Below is a small trained network, with its code and all its weights. Each question gives an input and a target symbol and asks what happens when units are switched off, that is, made to give their printed mean instead of their output.

import numpy as np


def w(rows, s, z=0):
    codes = np.array(rows[::2]) - 128.0
    scale = np.full(codes.shape[1], s)
    scale[-1] = z or s
    return codes * scale


def norm(h):
    return h / np.sqrt((h * h).mean(-1, keepdims=True) + 1e-5)


def f(y):
    return np.maximum(y, 0)


def softmax(a):
    e = np.exp(a - a.max(-1, keepdims=True))
    return e / e.sum(-1, keepdims=True)


def log_softmax(a):
    a = a - a.max(-1, keepdims=True)
    return a - np.log(np.exp(a).sum(-1, keepdims=True))


def net(x, mask):
    ids = ['δηθμξσψω'.index(c) for c in x.split()]
    T = len(ids)
    res = E[ids] + P[:T]
    u = 0
    for l in range(2):
        q, k, v = (norm(res) @ M[l].T for M in (Q, K, V))
        z = softmax(np.where(np.tri(T) > 0, q @ k.T / 2**0.5, -1e9)) @ v
        res = res + np.where(mask[u], z, O[l][:, -1]) @ O[l][:, :-1]
        u += 1
        y = f(norm(res) @ A[l][:, :-1].T + A[l][:, -1])
        res = res + np.where(mask[u : u + 4], y, B[l][:, -1]) @ B[l][:, :-1]
        u += 4
    return log_softmax(norm(res)[-1] @ U[:, :-1].T + U[:, -1])


Q, K, V, O, A, B = {}, {}, {}, {}, {}, {}
E = w([
[76,184,92,142,155,107],'δ',
[150,92,174,43,120,80],'η',
[158,191,241,138,196,94],'θ',
[207,43,127,45,167,182],'μ',
[70,186,3,241,74,172],'ξ',
[74,52,26,97,120,187],'σ',
[127,122,178,88,196,155],'ψ',
[172,170,137,178,136,180],'ω',
],0.019)
P = w([
[194,96,154,83,123,117],'0',
[77,118,113,121,169,180],'1',
[159,121,91,98,131,148],'2',
[59,170,99,137,162,184],'3',
[98,203,100,160,247,165],'4',
[137,204,119,69,213,137],'5',
],0.011)
Q[0] = w([
[142,105,143,254,81,77],'0.h1',
[191,80,184,182,82,125],'0.h1',
],0.0046)
K[0] = w([
[2,30,107,199,104,148],'0.h1',
[44,129,53,141,216,108],'0.h1',
],0.0045)
V[0] = w([
[179,123,187,126,120,254],'0.h1',
[58,115,172,52,232,134],'0.h1',
],0.0077)
O[0] = w([
[107,146,20,149,176,4,124],'0.h1',
[138,141,70,103,143,164,255],'0.h1',
],0.018,0.0071)
A[0] = w([
[115,250,130,184,207,145,44],'0.n1',
[88,177,106,188,133,146,5],'0.n2',
[191,44,167,112,177,254,124],'0.n3',
[65,123,118,147,227,222,113],'0.n4',
],0.0062,0.0025)
B[0] = w([
[140,136,42,101,111,125,220],'0.n1',
[151,105,145,87,153,137,155],'0.n2',
[103,249,102,153,122,179,213],'0.n3',
[102,165,156,70,119,120,253],'0.n4',
],0.013,0.0068)
Q[1] = w([
[132,2,119,203,60,120],'1.h1',
[171,67,154,196,95,164],'1.h1',
],0.0091)
K[1] = w([
[122,219,133,98,254,138],'1.h1',
[116,185,68,103,183,85],'1.h1',
],0.0074)
V[1] = w([
[132,127,104,254,126,71],'1.h1',
[167,127,2,89,165,47],'1.h1',
],0.0087)
O[1] = w([
[13,35,72,254,215,171,1],'1.h1',
[135,46,116,80,92,55,184],'1.h1',
],0.0093,0.0048)
A[1] = w([
[190,149,163,48,89,223,226],'1.n1',
[109,87,74,122,255,2,142],'1.n2',
[95,124,138,97,188,32,3],'1.n3',
[124,210,209,123,57,74,182],'1.n4',
],0.0079,0.0035)
B[1] = w([
[80,170,139,219,144,1,255],'1.n1',
[161,170,195,216,221,206,228],'1.n2',
[251,78,137,128,161,139,159],'1.n3',
[106,108,113,170,175,50,181],'1.n4',
],0.0088,0.0089)
U = w([
[192,254,168,153,133,222,154],'δ',
[151,120,168,102,95,46,204],'η',
[200,88,133,146,172,127,126],'θ',
[213,58,110,150,172,133,18],'μ',
[85,100,178,229,214,238,130],'ξ',
[131,102,128,97,93,112,64],'σ',
[195,55,77,96,199,131,206],'ψ',
[139,66,159,251,213,45,1],'ω',
],0.0074,0.0025)

Each question gives the input, a string of symbols that net reads in full, and the target symbol t.
The units are the heads (2 rows each of Q, K, V and O) and the neurons (one row each of A and B). Each row of codes is followed by its name. A weight is (code - 128) times the scale printed after its matrix; where a second scale follows, it is the last column's (O, A, B and U).
mask holds one flag per unit, layer by layer, with each layer's heads first. A switched-off unit (its flag False) gives its mean, the last column of its rows in O or B, instead of its output. The means were averaged over made-up inputs and are rounded, as every weight is.
A unit's drop is (log p(t) with every unit on - log p(t) with that unit switched off) / (log p(t) with every unit on - log p(t) with every unit switched off).
The circuit of an input: a set's keep is (log p(t) with only the set's units on - log p(t) with every unit switched off) / (log p(t) with every unit on - log p(t) with every unit switched off). Starting from all 10 units, units are removed one at a time, each time the one whose removal leaves the highest keep (on an exact tie, the one counted first), for as long as the keep stays at least 0.8.
circuit, biggest first: the units of the circuit, biggest drop first
k most important neurons: the k neurons with the biggest drops, biggest first
top k neurons in layer l: the k neurons of layer l with the biggest drops, biggest first
drop when u is switched off: that unit's drop, to one decimal
input δ ψ σ, target δ: circuit, biggest first => (0.h1; 1.h1)
input ψ μ ξ, target ψ: circuit, biggest first => (0.h1; 1.n1; 1.h1)
input ψ ψ δ δ ω, target ψ: circuit, biggest first => (0.h1; 1.h1; 0.n3)
input η δ ψ, target η: circuit, biggest first => (1.h1; 1.n1)
input ψ ψ ψ δ ψ δ, target ψ: circuit, biggest first => (0.h1; 1.h1; 1.n1)
input η η δ, target η: circuit, biggest first => (1.h1; 1.n2)
input ξ η ψ, target ξ: circuit, biggest first => (1.h1; 0.h1)
input η δ σ, target η: 3 most important neurons => (1.n1; 1.n2; 0.n1)
input ω ψ δ, target ω: most important neuron => (1.n2)
input ξ σ δ δ, target ξ: top 2 neurons in layer 0 => (0.n3; 0.n4)
input ξ δ μ ξ, target ξ: drop when 0.n2 is switched off => 0.1
input δ η η, target δ: drop when 1.h1 is switched off => 0.4
input δ δ μ, target δ: drop when 0.h1 is switched off => 0.7
input ψ ω η η, target ψ: top neuron in layer 0 => (0.n4)
